Below is a small trained network, with its code and all its weights. Each question gives an input and a target symbol and asks what happens when units are switched off, that is, made to give their printed mean instead of their output.

import numpy as np


def w(rows, s, z=0):
    codes = np.array(rows[::2]) - 128.0
    scale = np.full(codes.shape[1], s)
    scale[-1] = z or s
    return codes * scale


def f(y):
    return y / 2 * (1 + np.tanh(0.7978845608 * (y + 0.044715 * y**3)))


def softmax(a):
    e = np.exp(a - a.max(-1, keepdims=True))
    return e / e.sum(-1, keepdims=True)


def log_softmax(a):
    a = a - a.max(-1, keepdims=True)
    return a - np.log(np.exp(a).sum(-1, keepdims=True))


def net(x, mask):
    ids = ['αβγδεζηθλμξπφω'.index(c) for c in x.split()]
    T = len(ids)
    res = E[ids] + P[:T]
    u = 0
    for l in range(3):
        q, k, v = (res @ M[l].T for M in (Q, K, V))
        z = softmax(np.where(np.tri(T) > 0, q @ k.T / 2**0.5, -1e9)) @ v
        res = res + np.where(mask[u], z, O[l][:, -1]) @ O[l][:, :-1]
        u += 1
        y = f(res @ A[l][:, :-1].T + A[l][:, -1])
        res = res + np.where(mask[u : u + 4], y, B[l][:, -1]) @ B[l][:, :-1]
        u += 4
    return log_softmax(res[-1] @ U[:, :-1].T + U[:, -1])


Q, K, V, O, A, B = {}, {}, {}, {}, {}, {}
E = w([
[59,180,124,137],'α',
[218,125,130,178],'β',
[114,20,125,87],'γ',
[103,136,185,104],'δ',
[144,161,76,115],'ε',
[6,158,211,67],'ζ',
[139,248,216,159],'η',
[110,156,91,236],'θ',
[115,78,226,77],'λ',
[188,185,160,66],'μ',
[151,43,100,156],'ξ',
[115,84,186,110],'π',
[57,70,68,193],'φ',
[173,112,168,101],'ω',
],0.023)
P = w([
[120,165,255,184],'0',
[166,104,231,164],'1',
[19,177,175,161],'2',
[71,131,111,135],'3',
[126,103,143,144],'4',
[113,126,157,172],'5',
[103,119,154,130],'6',
[175,79,153,149],'7',
[199,62,163,163],'8',
[185,89,169,127],'9',
[67,155,176,90],'10',
[128,106,191,95],'11',
[107,130,195,100],'12',
],0.007)
Q[0] = w([
[227,24,181,113],'0.h1',
[253,215,243,23],'0.h1',
],0.0039)
K[0] = w([
[250,50,184,125],'0.h1',
[185,206,157,3],'0.h1',
],0.0058)
V[0] = w([
[45,231,2,16],'0.h1',
[102,111,107,199],'0.h1',
],0.0051)
O[0] = w([
[254,89,139,127,1],'0.h1',
[221,55,30,221,88],'0.h1',
],0.0095,0.0039)
A[0] = w([
[254,125,142,147,1],'0.n1',
[88,163,32,54,61],'0.n2',
[180,251,193,48,100],'0.n3',
[120,232,22,112,100],'0.n4',
],0.0076,0.0028)
B[0] = w([
[109,188,6,168,125],'0.n1',
[24,121,165,159,123],'0.n2',
[221,77,152,77,254],'0.n3',
[115,180,255,102,134],'0.n4',
],0.0094,0.0098)
Q[1] = w([
[55,151,3,102],'1.h1',
[125,86,162,102],'1.h1',
],0.0076)
K[1] = w([
[2,102,105,204],'1.h1',
[59,144,211,152],'1.h1',
],0.0054)
V[1] = w([
[254,98,113,143],'1.h1',
[198,200,59,119],'1.h1',
],0.0086)
O[1] = w([
[20,86,69,165,254],'1.h1',
[177,253,190,112,105],'1.h1',
],0.0056,0.0088)
A[1] = w([
[110,142,208,254,92],'1.n1',
[121,146,228,42,190],'1.n2',
[137,220,207,75,156],'1.n3',
[79,147,180,132,255],'1.n4',
],0.0077,0.0013)
B[1] = w([
[142,166,158,82,154],'1.n1',
[130,156,69,145,250],'1.n2',
[149,53,154,168,203],'1.n3',
[176,226,2,160,170],'1.n4',
],0.0097,0.013)
Q[2] = w([
[158,255,140,191],'2.h1',
[73,116,134,148],'2.h1',
],0.0098)
K[2] = w([
[207,123,27,134],'2.h1',
[106,58,2,112],'2.h1',
],0.0045)
V[2] = w([
[152,217,61,3],'2.h1',
[46,114,105,238],'2.h1',
],0.0037)
O[2] = w([
[239,151,151,3,10],'2.h1',
[62,39,254,217,142],'2.h1',
],0.0083,0.0013)
A[2] = w([
[87,62,54,163,106],'2.n1',
[109,143,72,201,109],'2.n2',
[127,96,217,104,253],'2.n3',
[1,110,74,155,212],'2.n4',
],0.0075,0.0033)
B[2] = w([
[198,247,207,51,199],'2.n1',
[80,153,38,187,166],'2.n2',
[87,144,133,25,159],'2.n3',
[159,39,139,137,255],'2.n4',
],0.011,0.0094)
U = w([
[100,119,223,121,8],'α',
[71,237,185,102,52],'β',
[117,149,138,143,2],'γ',
[128,174,191,91,214],'δ',
[163,205,166,144,104],'ε',
[170,126,55,93,96],'ζ',
[113,142,85,139,80],'η',
[96,163,135,190,90],'θ',
[152,119,139,123,231],'λ',
[114,149,7,121,96],'μ',
[85,129,127,166,132],'ξ',
[80,111,100,130,243],'π',
[148,46,135,207,115],'φ',
[113,107,74,158,151],'ω',
],0.013,0.007)

Each question gives the input, a string of symbols that net reads in full, and the target symbol t.
The units are the heads (2 rows each of Q, K, V and O) and the neurons (one row each of A and B). Each row of codes is followed by its name. A weight is (code - 128) times the scale printed after its matrix; where a second scale follows, it is the last column's (O, A, B and U).
mask holds one flag per unit, layer by layer, with each layer's heads first. A switched-off unit (its flag False) gives its mean, the last column of its rows in O or B, instead of its output. The means were averaged over made-up inputs and are rounded, as every weight is.
A unit's drop is (log p(t) with every unit on - log p(t) with that unit switched off) / (log p(t) with every unit on - log p(t) with every unit switched off).
The circuit of an input: a set's keep is (log p(t) with only the set's units on - log p(t) with every unit switched off) / (log p(t) with every unit on - log p(t) with every unit switched off). Starting from the 12 units with the biggest drops (on a tie, the unit counted first), units are removed one at a time, each time the one whose removal leaves the highest keep (on an exact tie, the one counted first), for as long as the keep stays at least 0.8.
units of the circuit, in order: the units of the circuit, biggest drop first
unit that matters most: the unit with the biggest drop
top k neurons: the k neurons with the biggest drops, biggest first
top k neurons in layer l: the k neurons of layer l with the biggest drops, biggest first
input μ β α η θ π μ θ θ, target μ: units of the circuit, in order	[2.n2]
input α φ ε μ μ α, target μ: top 3 neurons in layer 0	[0.n3, 0.n4, 0.n1]
input δ α η φ φ ζ, target φ: top 2 neurons	[2.n4, 0.n3]
input ξ λ δ ω μ θ γ η η ξ ξ θ φ, target φ: top 2 neurons	[2.n4, 1.n4]
input ε η δ θ, target θ: units of the circuit, in order	[0.n3, 0.n4]
input μ μ γ, target α: units of the circuit, in order	[2.n1, 0.n3, 1.n2, 2.h1]
input ζ μ λ, target μ: top 3 neurons	[1.n4, 1.n2, 0.n3]
input η ε β μ μ λ α, target μ: top 2 neurons in layer 2	[2.n1, 2.n4]
input μ δ θ, target μ: top 3 neurons	[0.n3, 1.n1, 1.n2]
input θ ξ μ μ λ ζ, target μ: top 3 neurons	[1.n4, 1.n2, 0.n3]
input μ μ μ μ λ, target μ: top 2 neurons	[1.n4, 0.n3]
input ξ η β π α φ γ α, target φ: top 2 neurons	[0.n3, 2.n4]
input δ δ δ φ δ ω γ γ β δ μ, target ζ: top 3 neurons	[1.n2, 2.n1, 0.n3]
input δ β φ α, target φ: unit that matters most	0.h1
input ε γ λ μ θ β, target μ: units of the circuit, in order	[0.n1, 2.n2]
input β β γ ε δ π φ μ φ φ θ, target φ: top 3 neurons in layer 2	[2.n4, 2.n3, 2.n1]
input δ ε λ δ φ δ φ, target φ: top 4 neurons	[2.n4, 0.n3, 1.n4, 1.n2]
input β ξ δ μ θ ε η α μ μ β, target μ: top 2 neurons	[0.n3, 2.n1]
input θ ω π θ γ, target δ: top 2 neurons	[2.n1, 2.n3]
input ω θ λ ζ α γ γ δ ζ ξ, target λ: unit that matters most	2.n1
input φ φ π, target φ: top 2 neurons in layer 2	[2.n4, 2.n2]
